Rows, each followed by one of two labels for a hidden trait (new trait and labels in each part)
(in the rows, 128 means zero)
[132 122 128  99  83 133 137 142 142 102 137 124  92 106 110  61 143 137
 127 115 113 124  78 128 127 142 114 118 148 115 154 134 102 183 117 112
 122 141 148 102  72 127 115 145 143 145 110]
Z
[141 145 134 134  84 101 140 128 142 104 117 113  48  80 124  50 129 124
 113 108 131 116   1 128 142 140 141 132 102  90 184 167 146 194 122  89
 182 122 151  82 104 174 114 128 114 123 105]
L
[139 110 138 127 103 138 125 134 122  87 141 111  74  91 116  24 126 140
 124 111 127 101   9 136 129 123 143 131 131 100 180 151  93 193 120  81
 153 129 155  70  71 177 116 115 129 139  89]
Z
[137 139 139 136 117  74 147 114 155 109  97 115  23 106 107  82 145 124
 117 121 119 119  25 121 136 118 128 146 101  77 165 137 129 190 137  80
 151 111 155  83  94 177 129 106  98 152  80]
L
[124 134 120 111  68 171 148 163 135 118 136 124 129 127 132  60 130 122
 128 124 134 132  96 132 120 158 128 102 118 130 162 154 123 189  93 133
 135 157 136 100  86 144  97 156 138 105 136]
L
[105 153 109 123  68 148 174 176 142 145 114 128 178 174 149  67 141 113
 136 142 151 152 136 126 100 173 108  83  81 137 140 155 147 177  74 154
 120 177 127 132 111 152  89 177 123  93 153]
L
[131 116 132 135  61 175 122 161 106 114 151 107 116 101 145  40 107 124
 120 115 152 108  41 142 126 146 166  65  97 124 183 183 124 172  84 115
 171 159 140  85  82 215  84 144 129  74 130]
L
[125 165 130  92  61 134 147 146 164 141 117 121  94 136 123  88 140 106
 121 125 121 156  98 120 134 166 119 106 103 140 145 133 153 193 102 153
 134 144 133 126  90 121 102 171 128 102 141]
L
[128  80 133 116 120 147 138 145 135  86 152 119 112 113 107  59 136 154
 137 118 119 103  82 138 114 118 120 120 164 107 169 127  61 196 118  93
 112 144 149  83  55 149 118 114 148 171  90]
Z
[120 132 110 146  77 129 147 161 114  98 130 130 143 112 143  15 129 137
 130 121 150 117  64 134 107 163 126 102 109 106 167 182 130 180  91 104
 150 165 150  75 104 165  95 169 140 120 117]
L
[127  86 150 117 117 153 134 133 133 101 137 101  90 137 103  96 128 135
 134 127 122 106  26 138 122  97 143 137 131 103 170 110  81 200 123  98
 118 132 137 105  53 197 119  83 123 139  88]
Z
[127 138 138 133 124  83 162 113 161 117  92 114  56 138 113  95 142 122
 124 133 127 123  24 121 125 117 122 138  85  80 164 132 132 188 129  95
 140 120 149  99  95 184 124 100  93 142  86]
L
[131 150 132 118  58 153 134 151 136 131 128 112  92 115 138  76 122 108
 116 122 138 129  58 130 134 155 148 102  93 127 164 165 155 184  94 131
 162 145 136 109  96 169  98 154 123  83 135]
L
[126 143 127 130  57 141 143 157 132 125 126 119 109 118 141  19 126 119
 119 125 145 126  52 134 123 154 146 106  83 116 159 170 146 203  90 121
 160 143 139 106  93 177  95 158 119  89 127]
L
[120 142 127 129  78 132 154 145 141 127 112 111 123 142 136  59 131 113
 124 131 142 135  89 127 120 144 139 112  80 118 164 156 148 192  92 122
 147 144 140 105 103 171  98 138 111  90 136]
L
[124 121 137 105  77 169 140 152 140 127 140 108 116 143 128  88 126 120
 125 129 129 126  53 133 125 139 142 108 113 140 171 134 122 200  96 134
 130 149 136 127  65 166 102 132 132  96 131]
L
[127 147 133 111  47 149 136 156 146 141 124 110  97 133 138  77 125 105
 118 128 138 139  84 129 130 153 147 103  81 128 159 156 154 190  85 144
 147 148 131 121  87 167  95 150 120  68 139]
L
[123 128 122 137  93 119 153 154 135 110 117 124 120 125 130  50 138 129
 131 126 135 124  11 122 114 151 119 114 111 105 162 156 121 187 107 103
 139 151 149  89  95 157 106 145 127 129 112]
L
[124 121 135 144  98 110 152 140 131  96 120 120  97 117 122  23 142 139
 131 124 140 111  45 131 113 135 119 125 112  83 172 153 111 191 112  85
 140 146 151  77  87 184 102 118 119 149  92]
Z
[142 113 147 128 115 105 128 116 137  96 121 107  28  88 103  65 132 133
 117 112 120  99   1 131 139 112 144 141 117  83 179 137 114 186 139  71
 163 112 155  80  79 190 119  93 116 108  81]
Z
[118 123 138 113  83 169 129 155 147 132 131 109 135 156 129  93 126 115
 130 134 137 131  64 133 118 132 143 107  97 135 163 138 125 182  90 144
 125 151 127 135  78 176 101 129 121  89 138]
L
[134 142 135 118 116  85 156 121 162 105 103 124  42 121 103  69 156 129
 123 123 112 128  58 119 132 131 109 138 124  86 159 128 124 196 139  94
 134 115 144  91  93 143 127 113 112 160  89]
Z
